Here is a tiny trained network, its code and every weight. The questions are about switching its units off for an input and a class, where a switched-off unit gives its printed mean instead of its output.

import numpy as np


def w(rows, s, z=0):
    codes = np.array(rows[::2]) - 128.0
    scale = np.full(codes.shape[1], s)
    scale[-1] = z or s
    return codes * scale


def f(y):
    return y / 2 * (1 + np.tanh(0.7978845608 * (y + 0.044715 * y**3)))


def log_softmax(a):
    a = a - a.max(-1, keepdims=True)
    return a - np.log(np.exp(a).sum(-1, keepdims=True))


def net(x, mask):
    res = np.array(x, float).reshape(1, 4) / 4 @ E
    y = f(res @ A[0][:, :-1].T + A[0][:, -1])
    res = res + np.where(mask, y, B[0][:, -1]) @ B[0][:, :-1]
    return log_softmax(res[-1] @ U[:, :-1].T + U[:, -1])


A, B = {}, {}
E = w([
[34,133,115,66,20,158,99,188,66],'x0',
[1,104,138,163,122,89,115,59,136],'x1',
[161,229,31,133,86,53,38,63,81],'x2',
[128,138,19,103,158,237,113,127,199],'x3',
],0.0098)
A[0] = w([
[10,76,135,157,138,88,103,41,174,38],'N1',
[161,109,207,142,123,67,120,136,80,96],'N2',
[186,127,142,144,181,111,174,94,188,51],'N3',
[177,154,148,91,161,129,161,232,108,26],'N4',
[149,220,50,97,146,64,89,47,58,68],'N5',
[254,152,108,72,78,132,178,146,100,85],'N6',
[184,95,196,103,72,90,142,104,91,44],'N7',
[91,108,111,86,57,148,112,171,100,2],'N8',
[112,162,20,127,156,252,160,106,195,38],'N9',
[77,149,118,19,63,135,127,190,68,74],'N10',
[196,117,144,208,219,98,126,43,206,91],'N11',
[178,139,98,180,144,87,119,89,127,86],'N12',
[96,28,232,117,193,184,221,181,174,122],'N13',
],0.011,0.0095)
B[0] = w([
[244,34,37,217,188,153,162,200,160,178],'N1',
[83,160,204,178,78,114,226,76,56,176],'N2',
[130,72,139,30,85,154,179,87,137,171],'N3',
[208,56,77,157,133,158,195,132,216,156],'N4',
[180,183,190,121,116,106,67,165,222,205],'N5',
[217,65,76,207,146,158,111,106,150,175],'N6',
[115,155,103,199,66,52,237,99,160,155],'N7',
[147,36,116,24,72,63,193,65,174,156],'N8',
[70,191,176,236,19,72,242,71,90,190],'N9',
[100,84,124,26,112,175,119,37,116,192],'N10',
[107,84,149,21,122,187,171,70,85,212],'N11',
[147,120,154,60,100,117,103,77,157,157],'N12',
[161,226,201,113,132,161,65,115,235,252],'N13',
],0.011,0.02)
U = w([
[59,185,186,219,83,65,219,123,77,69],'0',
[134,214,159,90,131,115,43,158,182,115],'1',
[80,74,127,8,126,172,129,125,90,12],'2',
[213,40,50,224,168,177,143,164,151,73],'3',
[118,221,162,119,131,186,29,136,95,202],'4',
],0.013,0.011)

Each question gives the input, the list of numbers given to net, and the class t.
The units are the neurons (one row each of A and B). Each row of codes is followed by its name. A weight is (code - 128) times the scale printed after its matrix; where a second scale follows, it is the last column's (A, B and U).
mask holds one flag per neuron, in row order. A switched-off neuron (its flag False) gives its mean, the last column of its row in B, instead of its output. The means were averaged over made-up inputs and are rounded, as every weight is.
A unit's drop is (log p(t) with every unit on - log p(t) with that unit switched off) / (log p(t) with every unit on - log p(t) with every unit switched off).
The circuit of an input: a set's keep is (log p(t) with only the set's units on - log p(t) with every unit switched off) / (log p(t) with every unit on - log p(t) with every unit switched off). Starting from the 12 units with the biggest drops (on a tie, the unit counted first), units are removed one at a time, each time the one whose removal leaves the highest keep (on an exact tie, the one counted first), for as long as the keep stays at least 0.8.
circuit, biggest first: the units of the circuit, biggest drop first
unit that matters most: the unit with the biggest drop
k most important neurons: the k neurons with the biggest drops, biggest first
drop of u: that unit's drop, to one decimal
input [-8,2,7,0], class 2: 2 most important neurons => N11, N13
input [1,-6,-4,4], class 3: unit that matters most => N4
input [8,6,6,6], class 2: 3 most important neurons => N10, N13, N8
input [6,-5,-6,-1], class 1: 3 most important neurons => N13, N11, N3
input [4,-5,-4,3], class 3: 3 most important neurons => N4, N5, N11
input [8,2,7,8], class 0: 3 most important neurons => N9, N13, N11
input [-1,2,-3,1], class 4: 2 most important neurons => N5, N8
input [-8,7,8,-6], class 1: 2 most important neurons => N5, N10
input [6,1,2,6], class 0: 2 most important neurons => N9, N11
input [-4,8,2,-7], class 3: 2 most important neurons => N1, N9
input [-4,-1,-2,-3], class 2: 2 most important neurons => N9, N5
input [-6,0,-5,5], class 2: 2 most important neurons => N11, N3
input [3,7,8,-7], class 1: 2 most important neurons => N5, N9
input [-3,-5,5,-7], class 0: unit that matters most => N2
input [6,-8,-6,2], class 3: 3 most important neurons => N4, N6, N11
input [5,1,-2,-3], class 2: 2 most important neurons => N9, N10
input [1,6,-8,3], class 1: drop of N13 => 4.0
input [-4,3,1,5], class 0: drop of N9 => 1.9
input [-1,-4,-2,1], class 3: drop of N5 => 0.8
input [-1,-3,-7,2], class 1: drop of N12 => 0.0
input [3,-7,-1,5], class 3: circuit, biggest first => N6
